Below are the code and all the weights of a small trained network. Each question names an input and a class and asks about switching units off, where a switched-off unit gives its printed mean instead of its output.

import numpy as np


def w(rows, s, z=0):
    codes = np.array(rows[::2]) - 128.0
    scale = np.full(codes.shape[1], s)
    scale[-1] = z or s
    return codes * scale


def f(y):
    return y / 2 * (1 + np.tanh(0.7978845608 * (y + 0.044715 * y**3)))


def log_softmax(a):
    a = a - a.max(-1, keepdims=True)
    return a - np.log(np.exp(a).sum(-1, keepdims=True))


def net(x, mask):
    res = np.array(x, float).reshape(1, 4) / 4 @ E
    y = f(res @ A[0][:, :-1].T + A[0][:, -1])
    res = res + np.where(mask, y, B[0][:, -1]) @ B[0][:, :-1]
    return log_softmax(res[-1] @ U[:, :-1].T + U[:, -1])


A, B = {}, {}
E = w([
[102,112,128],'x0',
[173,11,98],'x1',
[160,145,129],'x2',
[138,91,227],'x3',
],0.012)
A[0] = w([
[125,93,201,3],'N1',
[144,232,126,162],'N2',
[81,128,53,24],'N3',
[43,163,144,141],'N4',
[138,111,199,76],'N5',
[72,184,199,165],'N6',
[152,31,130,52],'N7',
[136,133,247,43],'N8',
[182,177,37,61],'N9',
[128,96,198,36],'N10',
[53,244,172,18],'N11',
[139,77,100,211],'N12',
],0.011,0.0027)
B[0] = w([
[113,189,90,180],'N1',
[182,87,163,223],'N2',
[196,222,59,166],'N3',
[239,82,118,185],'N4',
[89,231,2,183],'N5',
[228,89,130,227],'N6',
[200,102,74,229],'N7',
[139,173,42,223],'N8',
[113,124,73,193],'N9',
[170,180,68,181],'N10',
[205,128,127,255],'N11',
[223,91,148,198],'N12',
],0.008,0.0078)
U = w([
[140,185,59,56],'0',
[152,118,131,218],'1',
[192,84,143,24],'2',
[144,126,130,224],'3',
[110,121,175,153],'4',
[38,154,172,12],'5',
[13,182,247,8],'6',
],0.015,0.012)

Each question gives the input, the list of numbers given to net, and the class t.
The units are the neurons (one row each of A and B). Each row of codes is followed by its name. A weight is (code - 128) times the scale printed after its matrix; where a second scale follows, it is the last column's (A, B and U).
mask holds one flag per neuron, in row order. A switched-off neuron (its flag False) gives its mean, the last column of its row in B, instead of its output. The means were averaged over made-up inputs and are rounded, as every weight is.
A unit's drop is (log p(t) with every unit on - log p(t) with that unit switched off) / (log p(t) with every unit on - log p(t) with every unit switched off).
The circuit of an input: a set's keep is (log p(t) with only the set's units on - log p(t) with every unit switched off) / (log p(t) with every unit on - log p(t) with every unit switched off). Starting from all 12 units, units are removed one at a time, each time the one whose removal leaves the highest keep (on an exact tie, the one counted first), for as long as the keep stays at least 0.8.
circuit, biggest first: the units of the circuit, biggest drop first
unit that matters most: the unit with the biggest drop
top k neurons: the k neurons with the biggest drops, biggest first
drop of u: that unit's drop, to one decimal
input [3,-8,-2,4], class 2: unit that matters most => N6
input [1,-3,3,5], class 0: circuit, biggest first => [N8; N5]
input [5,-7,-6,5], class 2: circuit, biggest first => [N6; N4]
input [-1,-4,-3,3], class 2: circuit, biggest first => [N6; N4]
input [-1,-1,-7,8], class 0: top 2 neurons => [N5; N8]
input [3,-7,-3,3], class 2: top 3 neurons => [N6; N4; N11]
input [-8,-7,5,8], class 0: top 2 neurons => [N8; N5]
input [-4,-8,8,-3], class 1: top 3 neurons => [N12; N7; N9]
input [-2,-2,-2,1], class 4: drop of N5 => 0.1
input [1,2,3,7], class 0: drop of N5 => 0.1
input [-6,6,-1,7], class 0: drop of N5 => 0.3
input [-5,-7,5,-6], class 2: drop of N2 => 0.4
